Here is a tiny trained network, its code and every weight. The questions are about switching its units off for an input and a target symbol, where a switched-off unit gives its printed mean instead of its output.

import numpy as np


def w(rows, s, z=0):
    codes = np.array(rows[::2]) - 128.0
    scale = np.full(codes.shape[1], s)
    scale[-1] = z or s
    return codes * scale


def f(y):
    return y / 2 * (1 + np.tanh(0.7978845608 * (y + 0.044715 * y**3)))


def softmax(a):
    e = np.exp(a - a.max(-1, keepdims=True))
    return e / e.sum(-1, keepdims=True)


def log_softmax(a):
    a = a - a.max(-1, keepdims=True)
    return a - np.log(np.exp(a).sum(-1, keepdims=True))


def net(x, mask):
    ids = ['ΔΘΨαγεζηλμξτω'.index(c) for c in x.split()]
    T = len(ids)
    res = E[ids] + P[:T]
    q, k, v = (res @ M[0].T for M in (Q, K, V))
    z = softmax(np.where(np.tri(T) > 0, q @ k.T / 2**0.5, -1e9)) @ v
    res = res + np.where(mask[0], z, O[0][:, -1]) @ O[0][:, :-1]
    y = f(res @ A[0][:, :-1].T + A[0][:, -1])
    res = res + np.where(mask[1:13], y, B[0][:, -1]) @ B[0][:, :-1]
    return log_softmax(res[-1] @ U[:, :-1].T + U[:, -1])


Q, K, V, O, A, B = {}, {}, {}, {}, {}, {}
E = w([
[107,244,159,118],'Δ',
[96,150,236,123],'Θ',
[44,156,68,27],'Ψ',
[74,39,143,215],'α',
[180,2,158,75],'γ',
[32,74,161,78],'ε',
[80,127,50,217],'ζ',
[183,119,78,121],'η',
[175,157,155,20],'λ',
[201,184,184,174],'μ',
[181,119,85,127],'ξ',
[156,126,108,141],'τ',
[145,128,121,146],'ω',
],0.0065)
P = w([
[254,61,227,217],'0',
[136,194,148,75],'1',
[181,161,132,116],'2',
[181,143,122,151],'3',
[113,112,161,134],'4',
[146,124,157,151],'5',
[156,120,171,168],'6',
[153,109,155,198],'7',
[147,99,127,142],'8',
[159,115,172,176],'9',
[160,112,147,152],'10',
],0.00093)
Q[0] = w([
[3,91,88,59],'head 1',
[101,217,189,48],'head 1',
],0.024)
K[0] = w([
[6,126,31,74],'head 1',
[140,252,184,47],'head 1',
],0.021)
V[0] = w([
[255,168,96,183],'head 1',
[59,207,238,114],'head 1',
],0.011)
O[0] = w([
[241,44,151,202,183],'head 1',
[119,142,224,2,244],'head 1',
],0.0072,0.0011)
A[0] = w([
[206,249,65,29,253],'neuron 1',
[38,150,89,209,191],'neuron 2',
[193,35,180,72,188],'neuron 3',
[120,205,225,140,131],'neuron 4',
[121,146,120,143,119],'neuron 5',
[156,186,5,190,87],'neuron 6',
[137,123,112,136,89],'neuron 7',
[128,142,129,127,130],'neuron 8',
[21,103,225,156,178],'neuron 9',
[182,238,188,194,103],'neuron 10',
[46,129,89,24,58],'neuron 11',
[125,5,124,152,168],'neuron 12',
],0.015,0.0033)
B[0] = w([
[157,22,120,254,234],'neuron 1',
[121,165,85,249,194],'neuron 2',
[199,97,73,44,255],'neuron 3',
[160,138,230,138,211],'neuron 4',
[130,143,130,147,122],'neuron 5',
[115,223,227,105,164],'neuron 6',
[120,141,141,121,118],'neuron 7',
[134,128,134,138,129],'neuron 8',
[20,83,182,100,230],'neuron 9',
[181,226,160,144,202],'neuron 10',
[141,229,42,70,233],'neuron 11',
[33,96,111,75,202],'neuron 12',
],0.025,0.005)
U = w([
[137,96,103,117,98],'Δ',
[185,2,76,162,68],'Θ',
[121,128,119,112,70],'Ψ',
[161,93,201,211,170],'α',
[121,241,152,198,6],'γ',
[39,38,112,178,221],'ε',
[238,222,134,84,132],'ζ',
[83,136,243,33,116],'η',
[132,117,118,120,83],'λ',
[119,52,56,19,191],'μ',
[68,223,98,34,84],'ξ',
[128,137,120,94,155],'τ',
[147,156,18,139,253],'ω',
],0.0039,0.0023)

Each question gives the input, a string of symbols that net reads in full, and the target symbol t.
The units are the heads (2 rows each of Q, K, V and O) and the neurons (one row each of A and B). Each row of codes is followed by its name. A weight is (code - 128) times the scale printed after its matrix; where a second scale follows, it is the last column's (O, A, B and U).
mask holds one flag per unit, heads first, then neurons. A switched-off unit (its flag False) gives its mean, the last column of its rows in O or B, instead of its output. The means were averaged over made-up inputs and are rounded, as every weight is.
A unit's drop is (log p(t) with every unit on - log p(t) with that unit switched off) / (log p(t) with every unit on - log p(t) with every unit switched off).
The circuit of an input: a set's keep is (log p(t) with only the set's units on - log p(t) with every unit switched off) / (log p(t) with every unit on - log p(t) with every unit switched off). Starting from the 12 units with the biggest drops (on a tie, the unit counted first), units are removed one at a time, each time the one whose removal leaves the highest keep (on an exact tie, the one counted first), for as long as the keep stays at least 0.8.
units of the circuit, in order: the units of the circuit, biggest drop first
most important unit: the unit with the biggest drop
k most important neurons: the k neurons with the biggest drops, biggest first
drop of u: that unit's drop, to one decimal
input μ ζ η, target μ: units of the circuit, in order : (head 1; neuron 3; neuron 12; neuron 2)
input Θ μ τ, target Θ: most important unit : neuron 11
input μ μ ω μ α ε ω, target μ: 2 most important neurons : (neuron 2; neuron 1)
input λ Θ ε Ψ ξ, target Θ: units of the circuit, in order : (neuron 1; neuron 11; neuron 9; neuron 10)
input μ ε η α λ μ η ε γ, target μ: units of the circuit, in order : (neuron 3; neuron 12)
input τ ε ω γ Θ ω γ Δ λ ω Θ, target η: units of the circuit, in order : (neuron 9; neuron 4; head 1)
input Δ μ Δ τ ε μ ξ ζ, target γ: units of the circuit, in order : (neuron 2; neuron 6; head 1)
input ε α μ, target ζ: units of the circuit, in order : (head 1; neuron 10; neuron 3)
input γ λ τ, target γ: units of the circuit, in order : (head 1; neuron 6; neuron 3)
input μ η μ λ μ ξ, target μ: 2 most important neurons : (neuron 3; neuron 12)
input Θ ω Θ μ μ η, target Θ: 2 most important neurons : (neuron 11; neuron 9)
input ε λ Δ μ λ, target Θ: 2 most important neurons : (neuron 1; neuron 3)
input μ Θ τ, target μ: 2 most important neurons : (neuron 3; neuron 2)
input μ α μ ω, target μ: most important neuron : (neuron 2)
input η λ μ Δ Θ ε μ μ λ τ η, target μ: drop of neuron 1 : 0.1
input μ μ ζ μ η γ λ ξ Θ, target η: drop of neuron 9 : 0.2
input ε ξ Ψ α λ, target Θ: drop of neuron 1 : 0.8
